Here is a tiny trained network, its code and every weight. The questions are about switching its units off for an input and a target symbol, where a switched-off unit gives its printed mean instead of its output.

import numpy as np


def w(rows, s, z=0):
    codes = np.array(rows[::2]) - 128.0
    scale = np.full(codes.shape[1], s)
    scale[-1] = z or s
    return codes * scale


def f(y):
    return y / 2 * (1 + np.tanh(0.7978845608 * (y + 0.044715 * y**3)))


def softmax(a):
    e = np.exp(a - a.max(-1, keepdims=True))
    return e / e.sum(-1, keepdims=True)


def log_softmax(a):
    a = a - a.max(-1, keepdims=True)
    return a - np.log(np.exp(a).sum(-1, keepdims=True))


def net(x, mask):
    ids = ['ΓΔΘΛΠΣαημξτφψω'.index(c) for c in x.split()]
    T = len(ids)
    res = E[ids] + P[:T]
    r = res
    for j in range(2):
        rows = slice(2 * j, 2 * j + 2)
        q, k, v = (r @ M[0][rows].T for M in (Q, K, V))
        z = softmax(np.where(np.tri(T) > 0, q @ k.T / 2**0.5, -1e9)) @ v
        o = O[0][rows]
        res = res + np.where(mask[j], z, o[:, -1]) @ o[:, :-1]
    y = f(res @ A[0][:, :-1].T + A[0][:, -1])
    res = res + np.where(mask[2:10], y, B[0][:, -1]) @ B[0][:, :-1]
    return log_softmax(res[-1] @ U[:, :-1].T + U[:, -1])


Q, K, V, O, A, B = {}, {}, {}, {}, {}, {}
E = w([
[113,139,152,152,162],'Γ',
[103,91,65,178,125],'Δ',
[90,147,145,103,215],'Θ',
[68,132,126,124,163],'Λ',
[114,49,74,85,156],'Π',
[80,160,148,122,189],'Σ',
[130,86,103,80,201],'α',
[28,129,110,156,75],'η',
[148,164,91,172,155],'μ',
[72,205,170,149,133],'ξ',
[129,227,194,118,193],'τ',
[151,156,50,187,154],'φ',
[168,96,4,142,155],'ψ',
[195,179,84,107,210],'ω',
],0.019)
P = w([
[140,22,195,234,232],'0',
[128,39,178,216,211],'1',
[120,57,161,197,200],'2',
[116,72,140,174,193],'3',
[108,87,120,156,181],'4',
[103,105,104,135,172],'5',
[97,126,89,116,168],'6',
[88,141,73,92,156],'7',
[83,154,54,70,152],'8',
[75,170,37,49,146],'9',
[68,182,18,25,143],'10',
[57,197,2,9,138],'11',
],0.0095)
Q[0] = w([
[125,137,4,192,209],'head 1',
[36,160,142,154,171],'head 1',
[53,172,67,203,198],'head 2',
[50,125,169,113,138],'head 2',
],0.03)
K[0] = w([
[28,250,29,10,136],'head 1',
[244,183,152,131,9],'head 1',
[79,226,26,27,119],'head 2',
[135,174,56,227,162],'head 2',
],0.022)
V[0] = w([
[108,16,82,85,168],'head 1',
[42,122,93,144,39],'head 1',
[251,125,60,219,77],'head 2',
[170,31,91,27,122],'head 2',
],0.015)
O[0] = w([
[169,219,78,156,184,254],'head 1',
[67,106,200,122,221,177],'head 1',
[1,224,191,58,138,13],'head 2',
[120,175,211,247,55,71],'head 2',
],0.0088,0.0053)
A[0] = w([
[125,132,176,26,160,130],'neuron 1',
[78,188,162,124,136,122],'neuron 2',
[118,181,99,149,171,54],'neuron 3',
[157,71,121,61,103,145],'neuron 4',
[125,47,100,104,170,3],'neuron 5',
[153,152,71,110,28,167],'neuron 6',
[154,36,77,90,147,177],'neuron 7',
[189,92,148,27,9,27],'neuron 8',
],0.011,0.0047)
B[0] = w([
[97,98,108,151,96,171],'neuron 1',
[195,169,101,128,125,182],'neuron 2',
[73,87,146,124,71,179],'neuron 3',
[133,131,133,128,59,164],'neuron 4',
[146,255,116,158,140,214],'neuron 5',
[162,133,156,92,180,175],'neuron 6',
[84,53,172,118,130,249],'neuron 7',
[183,177,72,143,85,148],'neuron 8',
],0.02,0.021)
U = w([
[119,109,90,122,124,74],'Γ',
[120,110,72,128,126,119],'Δ',
[141,49,95,97,149,131],'Θ',
[125,78,59,146,140,110],'Λ',
[144,108,96,201,109,37],'Π',
[125,82,129,103,124,158],'Σ',
[163,102,40,188,146,76],'α',
[82,142,151,123,182,168],'η',
[100,94,111,83,125,197],'μ',
[76,115,243,60,63,121],'ξ',
[153,98,134,92,68,103],'τ',
[93,112,1,102,120,193],'φ',
[122,181,148,126,97,5],'ψ',
[138,147,145,11,155,204],'ω',
],0.0054,0.0027)

Each question gives the input, a string of symbols that net reads in full, and the target symbol t.
The units are the heads (2 rows each of Q, K, V and O) and the neurons (one row each of A and B). Each row of codes is followed by its name. A weight is (code - 128) times the scale printed after its matrix; where a second scale follows, it is the last column's (O, A, B and U).
mask holds one flag per unit, heads first, then neurons. A switched-off unit (its flag False) gives its mean, the last column of its rows in O or B, instead of its output. The means were averaged over made-up inputs and are rounded, as every weight is.
A unit's drop is (log p(t) with every unit on - log p(t) with that unit switched off) / (log p(t) with every unit on - log p(t) with every unit switched off).
The circuit of an input: a set's keep is (log p(t) with only the set's units on - log p(t) with every unit switched off) / (log p(t) with every unit on - log p(t) with every unit switched off). Starting from all 10 units, units are removed one at a time, each time the one whose removal leaves the highest keep (on an exact tie, the one counted first), for as long as the keep stays at least 0.8.
circuit, biggest first: the units of the circuit, biggest drop first
most important unit: the unit with the biggest drop
top k neurons: the k neurons with the biggest drops, biggest first
heads that matter: for each layer, one digit per head in row order, 1 if its drop is at least 0.15 and else 0, layers parted by /
input η α ξ ω, target ω: most important unit : head 1
input τ μ Π Π ξ ξ Θ ξ, target ξ: circuit, biggest first : neuron 7; head 2; neuron 4; head 1
input α ω η ω Θ, target ω: top 3 neurons : neuron 6; neuron 7; neuron 1
input Δ Θ ψ φ, target ψ: circuit, biggest first : head 2; neuron 7
input Δ ξ η φ, target η: circuit, biggest first : head 1; neuron 5; head 2; neuron 7
input Γ Λ η μ Π α φ Σ η Θ η α, target η: circuit, biggest first : head 1; neuron 5
input μ φ Π η ω Σ η η ξ Θ, target ξ: top 4 neurons : neuron 7; neuron 4; neuron 2; neuron 8
input φ φ Γ η Λ Θ τ η Π φ Θ, target φ: top 3 neurons : neuron 1; neuron 7; neuron 2
input Θ Σ τ α, target τ: circuit, biggest first : head 1; neuron 4
input η Π ξ ξ ψ, target ξ: top 2 neurons : neuron 7; neuron 4
input η η η ψ ξ Δ μ η ξ Λ, target ξ: heads that matter : 10
input η Δ η α Θ η μ Θ φ, target Θ: heads that matter : 11
input η ω η Π ψ, target Π: heads that matter : 01
input Θ φ Λ τ Θ α α, target α: circuit, biggest first : head 2; head 1
input η Γ ω ψ Σ, target ω: heads that matter : 10
input Π ψ Θ η, target ψ: most important unit : neuron 2
input Π Σ τ φ ψ τ Π Θ, target τ: circuit, biggest first : head 1; neuron 8; neuron 4
input Π η μ ω η η φ φ η, target φ: top 2 neurons : neuron 7; neuron 1
input ψ ψ Λ Σ φ Θ φ Σ, target φ: heads that matter : 01
input ψ Π ξ η Π, target η: heads that matter : 10
input ω φ φ Π η Π Λ Δ φ φ, target φ: circuit, biggest first : head 2; neuron 7; neuron 6; neuron 5
input Δ ψ η Δ, target η: circuit, biggest first : head 1; neuron 5; neuron 7; head 2
input Θ Π η μ φ Θ Θ Π Θ ω ψ, target ω: most important unit : neuron 6
input η α η Θ Σ φ η ξ η, target ξ: top 3 neurons : neuron 7; neuron 4; neuron 2
input η Δ τ η Π μ, target Π: heads that matter : 01
